Below is a small trained network, with its code and all its weights. Each question gives an input and a target symbol and asks what happens when units are switched off, that is, made to give their printed mean instead of their output.

import numpy as np


def w(rows, s, z=0):
    codes = np.array(rows[::2]) - 128.0
    scale = np.full(codes.shape[1], s)
    scale[-1] = z or s
    return codes * scale


def f(y):
    return np.maximum(y, 0)


def softmax(a):
    e = np.exp(a - a.max(-1, keepdims=True))
    return e / e.sum(-1, keepdims=True)


def log_softmax(a):
    a = a - a.max(-1, keepdims=True)
    return a - np.log(np.exp(a).sum(-1, keepdims=True))


def net(x, mask):
    ids = ['ΔΘΩαγεζλστφ'.index(c) for c in x.split()]
    T = len(ids)
    res = E[ids] + P[:T]
    u = 0
    for l in range(2):
        r = res
        for j in range(3):
            rows = slice(2 * j, 2 * j + 2)
            q, k, v = (r @ M[l][rows].T for M in (Q, K, V))
            z = softmax(np.where(np.tri(T) > 0, q @ k.T / 2**0.5, -1e9)) @ v
            o = O[l][rows]
            res = res + np.where(mask[u + j], z, o[:, -1]) @ o[:, :-1]
        u += 3
        y = f(res @ A[l][:, :-1].T + A[l][:, -1])
        res = res + np.where(mask[u : u + 12], y, B[l][:, -1]) @ B[l][:, :-1]
        u += 12
    return log_softmax(res[-1] @ U[:, :-1].T + U[:, -1])


Q, K, V, O, A, B = {}, {}, {}, {}, {}, {}
E = w([
[176,55,3,153,192],'Δ',
[90,31,128,44,143],'Θ',
[146,92,179,105,162],'Ω',
[150,114,118,132,137],'α',
[112,218,41,93,70],'γ',
[58,145,176,106,98],'ε',
[111,156,180,137,137],'ζ',
[156,115,152,176,163],'λ',
[125,140,155,130,132],'σ',
[136,150,155,158,125],'τ',
[141,126,141,139,133],'φ',
],0.0054)
P = w([
[96,127,111,96,173],'0',
[153,135,170,254,111],'1',
[231,165,160,89,41],'2',
[81,180,61,158,125],'3',
[104,77,168,201,128],'4',
[195,155,146,64,31],'5',
[68,167,44,165,105],'6',
[86,63,170,187,127],'7',
[166,149,150,46,17],'8',
],0.0067)
Q[0] = w([
[130,187,81,103,77],'0.h1',
[154,94,132,119,242],'0.h1',
[55,36,219,213,226],'0.h2',
[213,228,35,40,33],'0.h2',
[5,88,196,253,182],'0.h3',
[240,153,91,25,77],'0.h3',
],0.0052)
K[0] = w([
[130,184,133,158,164],'0.h1',
[73,92,87,69,148],'0.h1',
[87,155,14,89,91],'0.h2',
[165,108,247,168,171],'0.h2',
[215,62,1,143,173],'0.h3',
[66,197,236,109,78],'0.h3',
],0.0062)
V[0] = w([
[186,134,215,207,67],'0.h1',
[78,60,118,48,158],'0.h1',
[70,76,109,56,192],'0.h2',
[124,10,155,120,204],'0.h2',
[73,171,25,72,178],'0.h3',
[57,254,236,60,95],'0.h3',
],0.0062)
O[0] = w([
[169,157,164,174,45,244],'0.h1',
[98,68,175,54,201,45],'0.h1',
[86,61,156,103,212,52],'0.h2',
[186,2,202,136,195,96],'0.h2',
[52,127,37,93,200,47],'0.h3',
[101,251,230,29,142,178],'0.h3',
],0.0062,0.0012)
A[0] = w([
[63,94,140,66,197,179],'0.n1',
[81,86,223,116,194,200],'0.n2',
[181,146,36,105,122,185],'0.n3',
[60,130,112,210,108,244],'0.n4',
[133,3,140,190,168,221],'0.n5',
[181,169,133,18,66,200],'0.n6',
[153,177,153,22,70,157],'0.n7',
[195,102,223,125,86,250],'0.n8',
[71,2,152,138,183,208],'0.n9',
[126,123,63,96,163,239],'0.n10',
[79,173,63,78,184,190],'0.n11',
[24,179,83,156,127,212],'0.n12',
],0.0068,0.0021)
B[0] = w([
[87,119,185,70,193,163],'0.n1',
[95,114,209,96,193,178],'0.n2',
[124,145,235,51,171,169],'0.n3',
[106,138,92,254,101,220],'0.n4',
[160,29,138,179,117,196],'0.n5',
[142,85,153,89,60,233],'0.n6',
[133,76,135,86,52,221],'0.n7',
[174,140,187,122,77,255],'0.n8',
[110,25,163,136,169,191],'0.n9',
[121,121,200,96,183,163],'0.n10',
[87,160,199,76,187,165],'0.n11',
[45,181,105,141,134,196],'0.n12',
],0.0069,0.0042)
Q[1] = w([
[169,113,179,134,230],'1.h1',
[34,191,187,172,219],'1.h1',
[76,246,62,162,121],'1.h2',
[79,246,53,163,127],'1.h2',
[125,101,155,3,67],'1.h3',
[136,122,116,210,165],'1.h3',
],0.0049)
K[1] = w([
[173,64,145,165,87],'1.h1',
[133,149,58,182,2],'1.h1',
[205,182,55,188,21],'1.h2',
[202,174,53,192,23],'1.h2',
[120,82,164,58,126],'1.h3',
[139,163,86,194,122],'1.h3',
],0.008)
V[1] = w([
[64,205,110,76,119],'1.h1',
[198,89,141,197,127],'1.h1',
[95,87,168,2,191],'1.h2',
[143,72,137,166,119],'1.h2',
[37,79,145,101,214],'1.h3',
[219,180,105,158,35],'1.h3',
],0.0051)
O[1] = w([
[207,83,63,168,10,113],'1.h1',
[103,214,233,78,245,121],'1.h1',
[105,28,162,132,126,247],'1.h2',
[45,172,121,162,202,139],'1.h2',
[4,120,92,177,216,185],'1.h3',
[239,135,156,89,46,65],'1.h3',
],0.0038,0.013)
A[1] = w([
[89,174,101,164,138,253],'1.n1',
[173,135,217,99,128,168],'1.n2',
[77,111,102,144,214,70],'1.n3',
[121,73,104,172,95,152],'1.n4',
[106,215,172,104,118,251],'1.n5',
[249,135,169,106,87,160],'1.n6',
[129,137,224,85,130,202],'1.n7',
[254,123,103,128,62,142],'1.n8',
[83,153,88,170,130,246],'1.n9',
[232,136,190,100,100,163],'1.n10',
[122,72,105,172,96,152],'1.n11',
[119,82,89,168,80,144],'1.n12',
],0.0083,0.0044)
B[1] = w([
[27,221,102,178,163,219],'1.n1',
[207,172,217,43,173,201],'1.n2',
[141,207,27,82,117,250],'1.n3',
[114,51,109,163,28,215],'1.n4',
[64,232,160,146,192,222],'1.n5',
[217,194,85,40,105,202],'1.n6',
[137,142,245,92,203,254],'1.n7',
[173,181,2,63,57,191],'1.n8',
[26,195,95,196,148,228],'1.n9',
[226,197,118,35,130,202],'1.n10',
[116,51,113,162,26,216],'1.n11',
[96,61,77,171,26,199],'1.n12',
],0.0066)
U = w([
[85,193,148,139,215,227],'Δ',
[82,161,27,182,98,158],'Θ',
[95,53,221,147,152,160],'Ω',
[144,95,230,148,131,215],'α',
[148,106,3,122,101,4],'γ',
[109,44,85,204,84,61],'ε',
[139,104,81,90,103,142],'ζ',
[176,179,209,92,203,19],'λ',
[169,100,113,124,112,141],'σ',
[178,186,50,81,137,46],'τ',
[139,130,146,90,127,127],'φ',
],0.0069,0.0035)

Each question gives the input, a string of symbols that net reads in full, and the target symbol t.
The units are the heads (2 rows each of Q, K, V and O) and the neurons (one row each of A and B). Each row of codes is followed by its name. A weight is (code - 128) times the scale printed after its matrix; where a second scale follows, it is the last column's (O, A, B and U).
mask holds one flag per unit, layer by layer, with each layer's heads first. A switched-off unit (its flag False) gives its mean, the last column of its rows in O or B, instead of its output. The means were averaged over made-up inputs and are rounded, as every weight is.
A unit's drop is (log p(t) with every unit on - log p(t) with that unit switched off) / (log p(t) with every unit on - log p(t) with every unit switched off).
most important unit: the unit with the biggest drop
top k neurons: the k neurons with the biggest drops, biggest first
top k neurons in layer l: the k neurons of layer l with the biggest drops, biggest first
drop of u: that unit's drop, to one decimal
input λ Θ τ, target λ: top neuron : [0.n5]
input Δ ε λ τ τ Θ λ Θ φ, target Δ: top 4 neurons in layer 0 : [0.n5; 0.n9; 0.n1; 0.n10]
input Ω ε λ, target Ω: top 2 neurons : [0.n1; 0.n2]
input Θ ε Δ α γ λ, target Θ: top 3 neurons : [0.n1; 0.n9; 1.n3]
input τ ε ζ Θ ε τ, target τ: top 2 neurons : [1.n8; 1.n6]
input γ σ ε, target γ: top 2 neurons : [0.n11; 1.n8]
input Θ ε τ, target Θ: top 2 neurons : [0.n1; 0.n9]
input ε Δ ζ Δ ζ ζ, target ε: top 3 neurons : [0.n1; 0.n2; 0.n11]
input Ω τ Θ τ λ τ λ τ Ω, target Ω: top 3 neurons : [0.n1; 0.n2; 0.n9]
input τ λ λ, target τ: top 3 neurons : [1.n8; 1.n6; 1.n10]
input ε α ζ Ω τ λ ζ τ Ω, target ε: top 3 neurons in layer 0 : [0.n1; 0.n2; 0.n11]
input ε ε ζ ζ ε α ε, target Θ: top 2 neurons in layer 1 : [1.n7; 1.n2]
input τ α ε γ, target Δ: top 4 neurons : [0.n3; 0.n11; 1.n5; 0.n10]
input ε ε τ ζ λ τ Θ α γ, target ε: top 2 neurons : [0.n1; 0.n2]
input τ γ ε ε ε ε, target τ: most important unit : 1.h3
input Θ Ω τ ζ α Δ φ Θ τ, target Θ: top 2 neurons : [0.n9; 0.n1]
input γ τ Δ α, target Δ: top 2 neurons in layer 0 : [0.n3; 0.n11]
input ε τ ε Δ, target Δ: top 3 neurons in layer 0 : [0.n3; 0.n11; 0.n10]
input ε λ τ τ α λ, target ε: top 2 neurons in layer 0 : [0.n1; 0.n2]
input λ τ Δ ε γ, target Θ: top 2 neurons in layer 0 : [0.n4; 0.n2]
input τ τ Ω Θ, target Δ: most important unit : 1.h2
input Δ α λ, target Δ: top 2 neurons in layer 0 : [0.n5; 0.n9]
input φ σ Δ Δ φ λ φ Θ, target Ω: drop of 1.n2 : 0.0
